Here is a tiny trained network, its code and every weight. The questions are about switching its units off for an input and a target symbol, where a switched-off unit gives its printed mean instead of its output.

import numpy as np


def w(rows, s, z=0):
    codes = np.array(rows[::2]) - 128.0
    scale = np.full(codes.shape[1], s)
    scale[-1] = z or s
    return codes * scale


def f(y):
    return y / 2 * (1 + np.tanh(0.7978845608 * (y + 0.044715 * y**3)))


def softmax(a):
    e = np.exp(a - a.max(-1, keepdims=True))
    return e / e.sum(-1, keepdims=True)


def log_softmax(a):
    a = a - a.max(-1, keepdims=True)
    return a - np.log(np.exp(a).sum(-1, keepdims=True))


def net(x, mask):
    ids = ['βγδεζηθλξψ'.index(c) for c in x.split()]
    T = len(ids)
    res = E[ids] + P[:T]
    u = 0
    for l in range(2):
        r = res
        for j in range(3):
            rows = slice(2 * j, 2 * j + 2)
            q, k, v = (r @ M[l][rows].T for M in (Q, K, V))
            z = softmax(np.where(np.tri(T) > 0, q @ k.T / 2**0.5, -1e9)) @ v
            o = O[l][rows]
            res = res + np.where(mask[u + j], z, o[:, -1]) @ o[:, :-1]
        u += 3
        y = f(res @ A[l][:, :-1].T + A[l][:, -1])
        res = res + np.where(mask[u : u + 8], y, B[l][:, -1]) @ B[l][:, :-1]
        u += 8
    return log_softmax(res[-1] @ U[:, :-1].T + U[:, -1])


Q, K, V, O, A, B = {}, {}, {}, {}, {}, {}
E = w([
[172,99,147],'β',
[3,100,118],'γ',
[189,48,113],'δ',
[190,67,116],'ε',
[87,228,23],'ζ',
[180,152,183],'η',
[124,97,164],'θ',
[177,93,147],'λ',
[63,170,179],'ξ',
[190,49,128],'ψ',
],0.0075)
P = w([
[176,65,253],'0',
[162,98,147],'1',
[164,103,133],'2',
[160,105,116],'3',
[160,104,105],'4',
[154,105,97],'5',
[157,105,91],'6',
[155,103,82],'7',
[150,103,76],'8',
[151,102,70],'9',
[147,102,66],'10',
],0.0045)
Q[0] = w([
[88,3,144],'L0H1',
[178,101,134],'L0H1',
[120,134,117],'L0H2',
[93,150,168],'L0H2',
[107,145,81],'L0H3',
[111,200,124],'L0H3',
],0.034)
K[0] = w([
[65,5,113],'L0H1',
[211,83,104],'L0H1',
[151,171,132],'L0H2',
[82,101,152],'L0H2',
[51,140,115],'L0H3',
[113,181,162],'L0H3',
],0.027)
V[0] = w([
[125,128,143],'L0H1',
[91,2,56],'L0H1',
[99,118,180],'L0H2',
[86,131,201],'L0H2',
[193,136,174],'L0H3',
[159,133,150],'L0H3',
],0.011)
O[0] = w([
[132,113,113,132],'L0H1',
[162,226,253,253],'L0H1',
[167,143,178,167],'L0H2',
[217,138,216,168],'L0H2',
[80,190,229,145],'L0H3',
[107,158,179,135],'L0H3',
],0.007,0.0028)
A[0] = w([
[121,115,130,120],'L0N1',
[182,24,124,78],'L0N2',
[129,132,128,76],'L0N3',
[131,108,126,136],'L0N4',
[145,114,183,12],'L0N5',
[189,217,130,83],'L0N6',
[48,168,162,43],'L0N7',
[81,8,154,1],'L0N8',
],0.016,0.004)
B[0] = w([
[134,107,121,105],'L0N1',
[93,207,181,98],'L0N2',
[168,123,124,42],'L0N3',
[118,135,133,128],'L0N4',
[131,186,91,217],'L0N5',
[104,185,176,208],'L0N6',
[104,199,194,124],'L0N7',
[223,252,148,1],'L0N8',
],0.023,0.00098)
Q[1] = w([
[129,104,120],'L1H1',
[130,121,127],'L1H1',
[94,72,159],'L1H2',
[59,28,59],'L1H2',
[145,195,155],'L1H3',
[66,141,253],'L1H3',
],0.039)
K[1] = w([
[121,145,109],'L1H1',
[123,135,126],'L1H1',
[148,148,66],'L1H2',
[3,135,35],'L1H2',
[218,179,154],'L1H3',
[179,199,9],'L1H3',
],0.038)
V[1] = w([
[123,160,14],'L1H1',
[64,133,43],'L1H1',
[109,115,155],'L1H2',
[41,96,203],'L1H2',
[252,145,144],'L1H3',
[70,151,83],'L1H3',
],0.011)
O[1] = w([
[246,167,114,4],'L1H1',
[211,197,97,40],'L1H1',
[149,112,122,120],'L1H2',
[210,48,141,113],'L1H2',
[213,82,165,185],'L1H3',
[98,172,72,128],'L1H3',
],0.011,0.0041)
A[1] = w([
[145,8,60,62],'L1N1',
[149,80,155,213],'L1N2',
[146,212,120,30],'L1N3',
[134,226,193,51],'L1N4',
[195,63,142,61],'L1N5',
[194,131,56,143],'L1N6',
[131,126,125,32],'L1N7',
[147,187,108,1],'L1N8',
],0.017,0.0047)
B[1] = w([
[190,201,47,204],'L1N1',
[168,144,200,253],'L1N2',
[194,111,143,161],'L1N3',
[104,68,159,150],'L1N4',
[92,4,90,177],'L1N5',
[70,54,74,147],'L1N6',
[165,107,126,114],'L1N7',
[174,161,166,148],'L1N8',
],0.024,0.011)
U = w([
[235,15,111,156],'β',
[153,75,120,9],'γ',
[79,81,84,153],'δ',
[244,207,115,145],'ε',
[77,85,90,153],'ζ',
[135,103,120,66],'η',
[149,98,130,24],'θ',
[188,67,253,172],'λ',
[41,100,72,254],'ξ',
[115,9,65,21],'ψ',
],0.0041,0.0063)

Each question gives the input, a string of symbols that net reads in full, and the target symbol t.
The units are the heads (2 rows each of Q, K, V and O) and the neurons (one row each of A and B). Each row of codes is followed by its name. A weight is (code - 128) times the scale printed after its matrix; where a second scale follows, it is the last column's (O, A, B and U).
mask holds one flag per unit, layer by layer, with each layer's heads first. A switched-off unit (its flag False) gives its mean, the last column of its rows in O or B, instead of its output. The means were averaged over made-up inputs and are rounded, as every weight is.
A unit's drop is (log p(t) with every unit on - log p(t) with that unit switched off) / (log p(t) with every unit on - log p(t) with every unit switched off).
The circuit of an input: a set's keep is (log p(t) with only the set's units on - log p(t) with every unit switched off) / (log p(t) with every unit on - log p(t) with every unit switched off). Starting from the 12 units with the biggest drops (on a tie, the unit counted first), units are removed one at a time, each time the one whose removal leaves the highest keep (on an exact tie, the one counted first), for as long as the keep stays at least 0.8.
circuit, biggest first: the units of the circuit, biggest drop first
k most important neurons: the k neurons with the biggest drops, biggest first
k most important neurons of layer l: the k neurons of layer l with the biggest drops, biggest first
which heads matter: for each layer, one digit per head in row order, 1 if its drop is at least 0.15 and else 0, layers parted by /
input γ ε ζ β ξ β ξ β ε, target ξ: 2 most important neurons	(L1N2; L0N5)
input ξ ζ η δ, target ξ: circuit, biggest first	(L0H1; L1H3; L1N2)
input η ξ γ γ η, target β: circuit, biggest first	(L1N5; L1H2; L1H3)
input ψ γ ε β γ γ ε ε, target ε: circuit, biggest first	(L1H2; L1N1)
input η ξ η ξ, target β: 4 most important neurons	(L0N7; L0N2; L0N5; L0N6)
input γ ψ ε γ, target β: circuit, biggest first	(L1N5; L0N5; L1H2; L1N1)
input ζ ε γ ε ξ γ, target ξ: 2 most important neurons	(L1N2; L0N5)
input β γ η ε γ η, target β: circuit, biggest first	(L0H1; L1N5; L1H2; L0N8)
input γ ε ε β ξ γ ξ δ ε ζ η, target ξ: which heads matter	000 / 001
input δ β ξ γ, target λ: 4 most important neurons	(L0N7; L0N5; L1N1; L1N2)
input γ γ δ ξ θ ε γ ε γ λ θ, target β: 3 most important neurons	(L0N5; L1N5; L0N8)
input ε γ ξ ε ψ β θ η η γ ε, target ε: circuit, biggest first	(L1N1; L1H2)
input δ ξ γ γ θ γ ξ, target β: 3 most important neurons of layer 0	(L0N5; L0N7; L0N2)
input β ψ θ ξ γ ψ ξ ζ δ, target ξ: which heads matter	100 / 000
input ξ γ λ η γ δ, target λ: which heads matter	100 / 001
input ξ ζ γ γ γ δ γ β ξ γ λ, target ξ: circuit, biggest first	(L1H3; L1N2)
input γ η ψ ξ ψ ε ξ η ξ γ η, target ε: circuit, biggest first	(L0H1; L0N7; L1H2; L1N1)
input ε γ ξ γ η γ η γ ξ ε ξ, target ε: 4 most important neurons of layer 1	(L1N1; L1N5; L1N6; L1N4)
input λ ψ ξ δ η γ, target λ: 2 most important neurons	(L0N7; L1N1)
input ξ ξ β γ λ γ ζ ξ γ η η, target ξ: circuit, biggest first	(L1N2; L1H3)
input η η β λ ψ λ ε ψ λ γ η, target ε: 3 most important neurons	(L1N1; L0N2; L0N7)
